cols: C S F Z E
[154 155 154 148 134] : P
[152 182 146 182 119] : D
[152 182 182 148 183] : M
all P: [154] : 1 3
count M: [148] : 1
down: [146 182] : F
common M P:  : [148]
common P M:  : [148]

cols: R Y B V K Q U
[119 147 117 120 140 135 152] = T
[164 141 124 143 117 205 173] = J
[104 108 141 169 149 162  99] = H
[145 118 145 126 142 140 118] = W
[130 111 130 117 137 146 154] = N
[133 134 135 150 129 199 157] = X
[124 105 127  96 147  76 129] = G
count W: [118] : 2
down: [118 111 134 105] : Y

cols: dos Tef zedi gar
[101 135 101 116] = deluk
[102 153  53  49] = vod
[143 172 158 155] = tonir
[110 168 155  61] = guku
[132 148 165 168] = riner
[ 70 158  81  60] = Koga
[107 107 107  94] = Pifav
[ 74 134 125 104] = kare
[ 82 134 105 136] = Zodop
[ 87 143 154  76] = lusa
down: [110 132  70 107  74  82] : dos
all Pifav: [107] : 1 2 3
which: [107 107 107  94] : Pifav
count deluk: [135] : 1
which: [ 87 143 154  76] : lusa
common guku tonir:  : [155]

cols: Pev guri Lebo fid daveb ref
[101  90  91 102  90  90] : tudu
[120 129 117 126 107 151] : vus
[116 111 151 179 116 135] : zolas
[164 143 122  86 150 129] : kud
down: [101 120 116] : Pev
count tudu: [90] : 3
all zolas: [116] : 1 5
down: [107 116] : daveb
common zolas vus:  : [151]

cols: ruf pide Pes vemu sege Viluv lare Sinu
[109 109 143 170 130 130 109 130]  zogib
[134 141 134  98 142 112 108 133]  vaku
[115  98 114 160 158 157 120 140]  muvom
[130 134 110 199  97 155 136 148]  Manut
[125 104 130 132 133 114 120 133]  rodot
down: [112 157 155] : Viluv
all zogib: [143] : 3
down: [130 142] : sege
count zogib: [109] : 3

cols: Dil vuv vagu gikup vodo babol Bilis pomos Gibam movo
[130 128 138  81 125 125  81  92 129 125]  Fup
[126 127 131  92 128 124 117 120 130 132]  milu
[130 128 138  81 122 125 137  93 129 126]  nuno
[128 125 150  92 128 132 117 120 130 125]  Pozet
[128 126 150  92 128 132 117 120 128 127]  sif
count milu: [131] : 1
down: [92 81] : gikup
which: [130 128 138  81 125 125  81  92 129 125] : Fup
count Fup: [125] : 3
which: [126 127 131  92 128 124 117 120 130 132] : milu
which: [128 125 150  92 128 132 117 120 130 125] : Pozet
down: [130 126] : Dil

cols: zinug sene Darez Tibut bezeg vekar vinun mez teve
[130 119 160 193  78  58 169 208 199]  zanup
[136 135 136 207  81 118 134 104 179]  noz
[114 118 118 191  64 119 190 118 118]  fugap
[131 132 165 194  73  53 118  98 168]  suv
[139 137 178 191  64  57  56 118 185]  Nid
[121 143 151 122  77  57 122 106 186]  Soz
[136 135 116  81  81  71 116 130 116]  Mip
[139 134 159 197  94  73 106 122 179]  Zub
common suv noz:  : [118]
all Mip: [81] : 4 5
all Soz: [57] : 6
count fugap: [191] : 1
all noz: [118] : 6
count Mip: [81] : 2

cols: nalir nilo vesi gibi gak San
[129  90 131 104  80 172] : zuke
[129  90 131 104 104 131] : sor
[ 95  93 199 119 204 160] : rega
[ 94 124  90 100 203 130] : gipe
[ 98 112 189 130 147 172] : lazot
[ 95  93 199 119 136 174] : sem
down: [100 130] : gibi
down: [104 119 100] : gibi
all sor: [131] : 3 6
down: [104 204 203 147] : gak

cols: sebom Fabe nipiv tapaf Fufel pof
[143 128 128 128 128 135]  Tur
[143 105  78 128 185  79]  Fugir
[143 146 125 128 128 127]  nabes
all Tur: [143] : 1
count Fugir: [78] : 1
count Fugir: [79] : 1
down: [128 105] : Fabe
count Tur: [128] : 4

cols: suvu nered visun supil
[149 153 198 195]  valo
[67 71 54 73]  Voli
[121 199 108 154]  govos
[185 198 101 185]  vusom
[113 167  54  84]  roda
common Voli roda:  : [54]
all vusom: [185] : 1 4
count vusom: [198] : 1
down: [199 198 167] : nered

cols: Puza Koz Tadiz Vun molu
[ 85 133  74 100  95] : Nonim
[117 157  99  99  74] : Getos
[100 100  76  84  94] : pomat
common Nonim pomat:  : [100]
down: [ 85 117] : Puza
common Getos Nonim:  : [74]
all pomat: [84] : 4

cols: mino vafi bepa bugu
[172 172 172  86] : banu
[142 123 132 122] : nime
[165  87 110 136] : lurob
[ 79  78 112 155] : subor
[115  85 133 103] : Gegu
[129 148  64  94] : sulaf
[110 113 153 158] : zulin
[118 152  97  76] : gurev
[143 143 143 143] : limef
[ 82  85 136 136] : Pitad
[124 124 124 124] : Pum
[118 120 173 132] : sovut
count banu: [172] : 3
all limef: [143] : 1 2 3 4
which: [ 82  85 136 136] : Pitad
common Pitad Gegu:  : [85]
down: [148 113 152] : vafi
count limef: [142] : 0
count Pum: [124] : 4

cols: gana kelim kis Magif
[109 109 129 109] : nufu
[ 99 132 138  98] : gulem
[152 135 139 140] : kide
[169 129 130  99] : Dun
down: [135 129] : kelim
all nufu: [109] : 1 2 4
count Dun: [99] : 1
all Dun: [99] : 4
common nufu Dun:  : [129]

cols: gute gifo kob redi Dit taze gizug
[135  96 127 172 109  52 106] -> malav
[ 98  80 108  93 137 131 100] -> gonuk
[137 137 105 105 141 105 141] -> zuli
[173 140 163 163 110 100 100] -> gupe
all gupe: [100] : 6 7
count zuli: [106] : 0
down: [137 140] : gifo
all gupe: [110] : 5

